Here is a tiny trained network, its code and every weight. The questions are about switching its units off for an input and a target symbol, where a switched-off unit gives its printed mean instead of its output.

import numpy as np


def w(rows, s, z=0):
    codes = np.array(rows[::2]) - 128.0
    scale = np.full(codes.shape[1], s)
    scale[-1] = z or s
    return codes * scale


def f(y):
    return y / 2 * (1 + np.tanh(0.7978845608 * (y + 0.044715 * y**3)))


def softmax(a):
    e = np.exp(a - a.max(-1, keepdims=True))
    return e / e.sum(-1, keepdims=True)


def log_softmax(a):
    a = a - a.max(-1, keepdims=True)
    return a - np.log(np.exp(a).sum(-1, keepdims=True))


def net(x, mask):
    ids = ['ΞΩαδεηπ'.index(c) for c in x.split()]
    T = len(ids)
    res = E[ids] + P[:T]
    u = 0
    for l in range(2):
        q, k, v = (res @ M[l].T for M in (Q, K, V))
        z = softmax(np.where(np.tri(T) > 0, q @ k.T / 2**0.5, -1e9)) @ v
        res = res + np.where(mask[u], z, O[l][:, -1]) @ O[l][:, :-1]
        u += 1
        y = f(res @ A[l][:, :-1].T + A[l][:, -1])
        res = res + np.where(mask[u : u + 4], y, B[l][:, -1]) @ B[l][:, :-1]
        u += 4
    return log_softmax(res[-1] @ U[:, :-1].T + U[:, -1])


Q, K, V, O, A, B = {}, {}, {}, {}, {}, {}
E = w([
[194,155,164,105,104,117],'Ξ',
[96,137,34,142,30,13],'Ω',
[146,128,133,83,130,144],'α',
[119,146,163,84,179,184],'δ',
[8,165,13,187,149,96],'ε',
[87,153,202,95,215,207],'η',
[173,176,116,159,86,63],'π',
],0.017)
P = w([
[125,131,131,122,68,203],'0',
[185,160,58,118,236,80],'1',
[135,226,158,50,77,132],'2',
[134,45,79,150,130,117],'3',
[95,162,108,144,63,254],'4',
[157,128,115,111,215,3],'5',
[101,197,64,30,115,98],'6',
[180,100,163,206,152,101],'7',
[138,195,108,144,78,241],'8',
],0.014)
Q[0] = w([
[125,164,147,14,204,1],'0.h1',
[106,249,91,40,86,133],'0.h1',
],0.01)
K[0] = w([
[103,46,132,183,42,203],'0.h1',
[94,2,180,137,140,68],'0.h1',
],0.0083)
V[0] = w([
[155,202,172,149,162,191],'0.h1',
[130,253,138,31,175,162],'0.h1',
],0.0038)
O[0] = w([
[133,126,113,153,191,140,114],'0.h1',
[179,68,11,153,135,94,254],'0.h1',
],0.011,0.0018)
A[0] = w([
[160,201,26,206,49,41,246],'0.n1',
[208,194,72,160,10,50,220],'0.n2',
[236,156,1,37,146,152,163],'0.n3',
[97,249,142,138,116,147,255],'0.n4',
],0.0051,0.0035)
B[0] = w([
[79,162,182,57,171,214,244],'0.n1',
[185,58,255,181,180,145,216],'0.n2',
[205,113,74,69,173,181,189],'0.n3',
[77,71,200,65,127,153,188],'0.n4',
],0.0085,0.011)
Q[1] = w([
[128,119,129,156,66,245],'1.h1',
[121,160,161,3,173,126],'1.h1',
],0.011)
K[1] = w([
[129,174,150,37,247,1],'1.h1',
[116,24,114,243,77,70],'1.h1',
],0.0089)
V[1] = w([
[173,154,195,179,178,141],'1.h1',
[2,105,119,181,199,171],'1.h1',
],0.0097)
O[1] = w([
[36,98,148,60,144,53,253],'1.h1',
[59,2,96,144,114,137,217],'1.h1',
],0.019,0.005)
A[1] = w([
[120,163,146,92,28,225,129],'1.n1',
[122,255,174,123,78,140,72],'1.n2',
[206,131,80,163,123,52,254],'1.n3',
[131,126,50,217,199,104,119],'1.n4',
],0.0088,0.0055)
B[1] = w([
[142,177,123,161,66,181,219],'1.n1',
[249,102,68,150,78,55,254],'1.n2',
[131,52,230,200,121,85,154],'1.n3',
[101,155,169,149,121,64,183],'1.n4',
],0.014,0.0074)
U = w([
[164,91,86,91,248,110,254],'Ξ',
[101,109,183,137,145,1,104],'Ω',
[147,178,125,181,106,141,169],'α',
[129,111,118,132,87,135,10],'δ',
[141,124,108,115,91,52,19],'ε',
[102,178,195,122,62,114,71],'η',
[154,180,121,105,189,217,157],'π',
],0.0088,0.006)

Each question gives the input, a string of symbols that net reads in full, and the target symbol t.
The units are the heads (2 rows each of Q, K, V and O) and the neurons (one row each of A and B). Each row of codes is followed by its name. A weight is (code - 128) times the scale printed after its matrix; where a second scale follows, it is the last column's (O, A, B and U).
mask holds one flag per unit, layer by layer, with each layer's heads first. A switched-off unit (its flag False) gives its mean, the last column of its rows in O or B, instead of its output. The means were averaged over made-up inputs and are rounded, as every weight is.
A unit's drop is (log p(t) with every unit on - log p(t) with that unit switched off) / (log p(t) with every unit on - log p(t) with every unit switched off).
The circuit of an input: a set's keep is (log p(t) with only the set's units on - log p(t) with every unit switched off) / (log p(t) with every unit on - log p(t) with every unit switched off). Starting from all 10 units, units are removed one at a time, each time the one whose removal leaves the highest keep (on an exact tie, the one counted first), for as long as the keep stays at least 0.8.
circuit, biggest first: the units of the circuit, biggest drop first
unit that matters most: the unit with the biggest drop
k most important neurons: the k neurons with the biggest drops, biggest first
top k neurons in layer l: the k neurons of layer l with the biggest drops, biggest first
input η δ α ε α, target π: top 2 neurons in layer 0	[0.n2; 0.n3]
input π π Ξ η η α δ α α, target α: 4 most important neurons	[1.n2; 0.n2; 1.n1; 0.n1]
input η Ξ ε, target Ξ: unit that matters most	0.h1
input ε Ω Ω α η, target η: circuit, biggest first	[0.n2; 0.h1; 1.h1; 0.n3]
input α ε π, target α: circuit, biggest first	[0.n1; 1.h1; 1.n2; 0.n2]
input α δ Ξ η Ω Ξ ε Ξ π, target ε: circuit, biggest first	[1.h1; 1.n2]
input Ξ ε Ω δ Ω Ξ π, target π: 2 most important neurons	[0.n1; 0.n2]
input π Ω δ, target Ω: circuit, biggest first	[0.n1; 1.h1; 0.n2]
input ε Ξ ε π ε, target ε: circuit, biggest first	[1.h1; 1.n2; 0.n3]
input η Ω Ξ ε ε, target η: top 2 neurons in layer 1	[1.n1; 1.n2]
input Ξ ε ε, target ε: circuit, biggest first	[1.h1; 1.n2; 0.n1]
input η ε α η π π δ Ω, target Ξ: circuit, biggest first	[0.n1; 0.h1]
input α Ξ Ω Ξ α Ξ δ, target ε: circuit, biggest first	[1.h1; 1.n2; 0.n2]
input α α α α ε δ Ξ α Ω, target π: unit that matters most	0.n1
input η δ Ξ Ω Ω Ω η δ δ, target η: circuit, biggest first	[0.h1; 0.n2; 1.h1; 1.n1]
input α ε δ, target α: 3 most important neurons	[0.n1; 1.n2; 0.n2]
input δ Ω Ξ ε α ε η δ Ω, target δ: circuit, biggest first	[1.h1; 0.n1]
input ε ε ε η δ Ξ Ω Ξ Ω, target ε: circuit, biggest first	[1.h1; 1.n2; 0.n1]
input η Ξ Ω Ξ Ξ, target ε: 2 most important neurons	[1.n2; 0.n3]
input Ω Ω Ω α π Ω α Ω Ω, target η: 3 most important neurons	[0.n2; 0.n1; 1.n1]
input Ω Ω η α π, target η: unit that matters most	0.n2
